Here is a tiny trained network, its code and every weight. The questions are about switching its units off for an input and a class, where a switched-off unit gives its printed mean instead of its output.

import numpy as np


def w(rows, s, z=0):
    codes = np.array(rows[::2]) - 128.0
    scale = np.full(codes.shape[1], s)
    scale[-1] = z or s
    return codes * scale


def norm(h):
    return h / np.sqrt((h * h).mean(-1, keepdims=True) + 1e-5)


def f(y):
    return np.maximum(y, 0)


def log_softmax(a):
    a = a - a.max(-1, keepdims=True)
    return a - np.log(np.exp(a).sum(-1, keepdims=True))


def net(x, mask):
    res = np.array(x, float).reshape(1, 8) / 4 @ E
    u = 0
    for l in range(3):
        y = f(norm(res) @ A[l][:, :-1].T + A[l][:, -1])
        res = res + np.where(mask[u : u + 7], y, B[l][:, -1]) @ B[l][:, :-1]
        u += 7
    return log_softmax(norm(res)[-1] @ U[:, :-1].T + U[:, -1])


A, B = {}, {}
E = w([
[121,133,128,141,131,125,89,143,98,78],'x0',
[157,123,84,197,122,144,36,135,181,211],'x1',
[131,127,133,127,119,128,131,128,133,132],'x2',
[123,134,126,131,138,115,120,130,127,112],'x3',
[239,127,197,191,146,205,156,3,101,105],'x4',
[145,116,137,131,100,138,137,133,131,145],'x5',
[132,142,139,139,117,101,129,130,147,122],'x6',
[192,106,53,174,110,200,172,135,219,63],'x7',
],0.0051)
A[0] = w([
[178,104,33,119,144,120,193,244,170,105,63],'0.n0',
[140,117,126,169,77,117,141,90,87,92,127],'0.n1',
[57,64,102,26,95,116,210,149,133,57,121],'0.n2',
[79,127,109,152,87,105,145,96,145,199,190],'0.n3',
[228,158,205,153,164,105,109,4,51,160,100],'0.n4',
[82,180,220,166,165,70,99,137,64,200,254],'0.n5',
[76,77,135,105,135,178,101,213,182,73,183],'0.n6',
],0.0041,0.0028)
B[0] = w([
[213,195,190,61,132,112,111,160,142,116,199],'0.n0',
[132,131,124,112,218,84,167,66,116,185,160],'0.n1',
[52,207,188,254,152,133,155,154,135,149,224],'0.n2',
[66,126,135,107,174,133,80,124,64,117,186],'0.n3',
[177,167,190,111,175,191,96,193,144,92,234],'0.n4',
[140,114,122,95,87,151,101,110,78,166,255],'0.n5',
[129,146,182,93,125,139,151,171,155,210,205],'0.n6',
],0.006,0.0048)
A[1] = w([
[106,122,134,168,143,158,126,142,207,108,250],'1.n0',
[98,163,145,12,127,134,158,148,64,104,202],'1.n1',
[169,127,134,80,136,97,192,101,73,98,140],'1.n2',
[52,97,143,133,77,94,102,169,67,135,74],'1.n3',
[116,108,63,64,96,91,45,172,215,184,50],'1.n4',
[141,50,186,193,87,153,169,108,168,22,103],'1.n5',
[2,83,113,184,98,110,119,126,91,157,75],'1.n6',
],0.0062,0.0013)
B[1] = w([
[132,90,98,181,120,185,90,119,128,75,209],'1.n0',
[151,92,145,190,120,54,172,134,194,165,253],'1.n1',
[76,80,115,18,57,89,139,114,163,68,177],'1.n2',
[174,84,69,134,127,114,235,68,143,196,216],'1.n3',
[254,143,102,84,98,183,125,129,39,21,235],'1.n4',
[83,129,62,119,108,92,100,120,124,131,200],'1.n5',
[179,150,86,97,43,76,144,100,105,211,194],'1.n6',
],0.0068,0.0049)
A[2] = w([
[104,101,254,53,177,127,120,157,103,132,3],'2.n0',
[146,162,126,72,147,135,37,171,106,194,45],'2.n1',
[208,157,73,147,134,166,62,128,102,196,58],'2.n2',
[100,51,99,198,125,141,136,4,178,47,98],'2.n3',
[139,172,76,84,73,198,168,68,90,47,93],'2.n4',
[153,113,190,142,89,175,103,97,103,91,205],'2.n5',
[115,150,67,153,95,136,135,219,205,67,185],'2.n6',
],0.0066,0.0021)
B[2] = w([
[119,49,201,226,90,124,168,50,136,2,183],'2.n0',
[68,172,170,96,151,155,18,102,119,95,192],'2.n1',
[139,146,78,173,144,133,47,93,105,112,253],'2.n2',
[68,66,15,103,123,69,110,158,157,193,216],'2.n3',
[123,118,136,56,126,89,167,200,121,110,228],'2.n4',
[42,118,147,124,123,106,159,112,159,159,225],'2.n5',
[127,165,202,161,183,193,167,134,114,115,244],'2.n6',
],0.0076,0.0055)
U = w([
[152,150,141,106,71,25,211,124,116,227,207],'0',
[113,205,200,193,168,166,211,206,186,117,45],'1',
[94,37,206,153,100,81,170,40,157,57,104],'2',
[47,77,62,13,149,92,172,165,198,95,224],'3',
[203,158,54,62,63,73,29,95,47,179,2],'4',
[215,186,100,98,135,196,77,195,110,32,199],'5',
[107,154,196,177,188,183,9,51,107,130,68],'6',
[129,63,15,208,177,167,63,102,194,139,158],'7',
],0.013,0.00083)

Each question gives the input, the list of numbers given to net, and the class t.
The units are the neurons (one row each of A and B). Each row of codes is followed by its name. A weight is (code - 128) times the scale printed after its matrix; where a second scale follows, it is the last column's (A, B and U).
mask holds one flag per neuron, layer by layer. A switched-off neuron (its flag False) gives its mean, the last column of its row in B, instead of its output. The means were averaged over made-up inputs and are rounded, as every weight is.
A unit's drop is (log p(t) with every unit on - log p(t) with that unit switched off) / (log p(t) with every unit on - log p(t) with every unit switched off).
The circuit of an input: a set's keep is (log p(t) with only the set's units on - log p(t) with every unit switched off) / (log p(t) with every unit on - log p(t) with every unit switched off). Starting from the 12 units with the biggest drops (on a tie, the unit counted first), units are removed one at a time, each time the one whose removal leaves the highest keep (on an exact tie, the one counted first), for as long as the keep stays at least 0.8.
units of the circuit, in order: the units of the circuit, biggest drop first
top k neurons: the k neurons with the biggest drops, biggest first
top k neurons in layer l: the k neurons of layer l with the biggest drops, biggest first
drop when u is switched off: that unit's drop, to one decimal
input [-1,1,7,2,-5,-8,7,-2], class 4: units of the circuit, in order : [1.n4]
input [-7,-7,6,-4,-1,2,1,8], class 1: top 2 neurons in layer 0 : [0.n2; 0.n0]
input [-2,0,5,-3,8,1,4,8], class 3: units of the circuit, in order : [2.n4; 2.n3; 1.n1; 1.n5]
input [4,1,4,-5,-6,-6,0,0], class 4: top 2 neurons : [0.n4; 1.n4]
input [-3,1,2,4,0,1,5,5], class 5: top 2 neurons : [0.n2; 0.n0]
input [1,4,5,2,-6,-1,-7,1], class 5: top 2 neurons : [1.n4; 0.n0]
input [0,-6,-2,-2,-3,4,4,0], class 0: top 2 neurons : [0.n4; 1.n6]
input [-4,2,4,5,2,1,4,1], class 7: top 4 neurons : [0.n0; 0.n5; 0.n6; 1.n0]
input [3,-2,3,-5,-7,-6,-1,-5], class 0: top 2 neurons : [1.n3; 1.n1]
input [-2,-4,-3,2,2,-1,-7,-8], class 2: top 2 neurons : [2.n0; 0.n4]
input [6,0,-5,-3,4,4,-5,-1], class 2: top 3 neurons : [2.n0; 0.n2; 0.n1]
input [-2,-8,3,-5,-4,8,4,1], class 1: top 2 neurons : [0.n2; 0.n5]
input [3,-8,4,-4,6,6,1,1], class 3: top 2 neurons in layer 2 : [2.n3; 2.n4]
input [-8,-5,-1,-1,-1,1,-1,2], class 1: units of the circuit, in order : [0.n2]
input [6,-3,3,4,-8,-1,-7,1], class 1: top 2 neurons in layer 2 : [2.n6; 2.n3]
input [-1,-7,-7,8,6,-6,-6,1], class 3: top 2 neurons in layer 2 : [2.n3; 2.n4]
input [-7,3,-4,-7,-3,-7,-5,-7], class 4: drop when 1.n4 is switched off : 0.1
input [5,-7,3,2,-8,-8,8,-3], class 0: drop when 0.n0 is switched off : 0.0
input [8,-8,5,-6,-1,-4,0,0], class 0: drop when 1.n6 is switched off : 0.1
input [3,5,-8,8,8,-5,-7,2], class 7: units of the circuit, in order : [2.n3]
input [-4,7,6,-7,-4,-5,-6,2], class 5: drop when 1.n4 is switched off : 0.4
